Each row has a name. Each question is about the rows just above it. Places in a row count from 0.

kov: [-113   61   87   97  -43  -64   39  -44  -66 -109  -71  -29 -109   82
   19   56  -21  -76  -34  -22  102   98   52   -2   23  115 -117   17
  -13  -40   99  -92   48   29   16  102  -80  -66   27  -40  -66  -99
   21   83  112  -48 -112  -75   75 -109  -95]
lape: [ -89   70 -101  -51  -58  -83   81   37  -77  -51  -24  -65   57    7
  -38   62  -19  -52  -69   38  -83   73  -25  -90   20   29  -24  -28
   -7   37   10   57   49   42   22   -6  -92  -18  -48   50   46  -60
    8  -21  106  -98   83   41   70   -4  -35]
rusud: [ -44   67   76   10   64 -111  -21  -76   93    4  -94   99  103  -54
  -86   12 -117  -30  -84 -103  -76  -44 -107 -107   75  -92   67 -115
   12    4  -89   45  -78 -100   82  -65   11  -60  -89 -103  -67   56
  -55  -65   65   54   70   62  -81  -69  -91]
gab: [  42  -92   87   -6  -20   51  -82  -20    0 -112   22 -106  -77   -2
  -34  -47 -115  -94  -44  -92   -7   73   93  117   16  -78   52   28
  -26  -54  -41  -44 -106  -11   20   79   -1   32   -8  -39  -63   36
 -117   26  -11   -6  -99  -24   97  -96  107]
sefa: [ -44   67   76   10   64 -111  -21  -76   93    4  -94   99  103  -54
  -86   12 -117  -30  -84 -103  -76  -44 -107 -107   75  -92   67 -115
   12    4  -89   45  -78 -100   82  -53   11  -60  -89 -103  -67   56
  -55  -22   65   56   70   62    7  -69  -91]
Changed sefa: [ -44   67   76   10   64 -111  -21  -76   93    4  -94   99  103  -54
  -86   12 -117  -30  -84 -103  -76  -44 -107 -107   75  -92   67 -115
   13    4  -89   45  -78 -100   82  -53   11  -60  -89 -103  -67   56
  -55  -22   65   56   70   62    7  -69  -91]. Place and old value:	28, [12]
Changed kov: [-113   61   87   97  -43  -64   39  -44  -66 -109  -71  -29 -109   82
   19   56  -21  -76  -34  -22  102   98   52   -2   23  115 -117   17
  -13  -40   99  -92   48   29   16  102  -80  -66   27  -40  -66  -99
   21   83  112  -48 -112  -75   75 -108  -95]. Place and old value:	49, [-109]
Where does [  42  -92   87   -6  -20   51  -82  -20    0 -112   22 -106  -77   -2
  -34  -47 -115  -94  -44  -92   -7   73   93  117   16  -78   52   28
  -26  -54  -41  -44 -106  -11   20   79   -1   32   -8  -39  -63   36
 -117   25  -11   -6  -99  -24   97  -96  107] differ from gab, and what was there?	43, [26]

Tof: [44 23  8 48 19  3  4  9 -9  9]
nibe: [ 24  22   7 -22  23  23  22  59  10  24]
sibi: [-19  25   2  37  30   7   5  25  24   1]
Niman: [-51   4  22  -1  12   3 -10   0   1 -25]
bidu: [-25   4 -15 -14  -3   3  18  -3  24   2]
suko: [-78  -9  -2  20  -7 -13 -14 -44   6 -35]
nobed: [-19  25   2  37  30  -3   5  25  24   1]
tedu: [-121   25    2   37   30    7    5   25   24    1]
Zafi: [ 51   7 -16  36   9 -14  -3 -27  35  -1]
pok: [ -1 -31  -8 -21 -35  -8  -1 -11 -41  21]
pifi: [-63  -6   8 -21  -1  -1  -2 -19   6 -28]
One entry of nobed was changed: [-19  25   2  37  30  -3   5  26  24   1]. Where, and from what?	7, [25]
One entry of Zafi was changed: [ 51   7 -16  36   9 -14  -3 -26  35  -1]. Where, and from what?	7, [-27]
Where does [44 24  8 48 19  3  4  9 -9  9] differ from Tof, and what was there?	1, [23]
Tof without one entry, shuffled: [ 4  3 23  9 44 48 -9  9 19]. Gone:	[8]
Where does [ 51   7 -16  35   9 -14  -3 -27  35  -1] differ from Zafi, and what was there?	3, [36]

vive: [ 41 -17  37  16  15]
dor: [  84  -25 -112  -88   33]
rif: [ 84 -25 -15 -88  33]
vive without one entry, shuffled: [ 37 -17  41  15]. Gone:	[16]
Where does [  84  -26 -112  -88   33] differ from dor, and what was there?	1, [-25]
Changed vive: [ 40 -17  37  16  15]. Place and old value:	0, [41]
Where does [  84  -25 -112  -87   33] differ from dor, and what was there?	3, [-88]
Which entry of vive is missing from [ 16  37  41 -17]?	[15]

netin: [-70 -61  73 -34 -42 -30 -55 -39 -39 -44 -48 -53 -62  28  51   7 -45  33
 -46  -5 -48  21 -67  76  48 -42  26 -77 -72  48  33  77 -30  25 -58  64
 -62 -55 -56 -59 -51  37]
fupib: [ 102   -5 -111   63   34   38    8   84   29   26   52  -38   25 -111
  -46  -40    7  -65   34   36   -1   19    8  -95  -71   36  -89   -3
  -13  -23  -43 -102   28  -47    3 -102    1   92   93   -4   15  -80]
teki: [ 11  13 -20 -38 -31 -28  24 -57 -25 -16 -48  30  32  14 -44  55  11  33
 -42  35   0 -69  13 -31   4 -25  27  21  35 -57  64  -3  23  25  30 -14
   0  15 -59  20  -3  88]
bigip: [-92 -55  93  -3 -17 -19 -39 -31 -31 -37 -41 -66 -74  52  47   3 -36  37
 -32 -58 -46  24 -48  76  52 -33  42 -57 -61  44  21  60 -24  33 -60  63
 -34 -69 -34 -44 -30  15]
savuf: [ -24   16   15 -122 -110  -74  -40  -67  -77  -67  -52   84  -38   14
   36   39  -30   35  -65  -13  -38   -5   -8   54   -1  -63   13   13
  -19   -8    3   70  -48   45  -32   46  -57    2  -76  -41  -50  -34]
Where does [ 102   -5 -111   63   34   38    8   84   29   26   52  -38   25 -111
  -46  -40    7  -65   34   36   -1   19    8  -95  -71   36  -89   -3
  -13  -23  -43 -102   28  -47    3 -102    1   92   93   -3   15  -80] differ from fupib, and what was there?	39, [-4]
bigip without one entry, shuffled: [-60  60 -34  93  42 -32   3 -39 -46 -61 -74 -48 -19 -66 -30 -37 -31 -55
  21  -3 -57  52  63  44  37 -44  24 -33  76  52 -31  33 -41 -36 -24 -17
  47 -58  15 -69 -34]. Gone:	[-92]
One entry of fupib was changed: [ 102   -5 -111   63   34   38    8   84   29   26   52  -38   25 -111
  -46  -40    7  -65   34   36   -1   19    8  -94  -71   36  -89   -3
  -13  -23  -43 -102   28  -47    3 -102    1   92   93   -4   15  -80]. Where, and from what?	23, [-95]

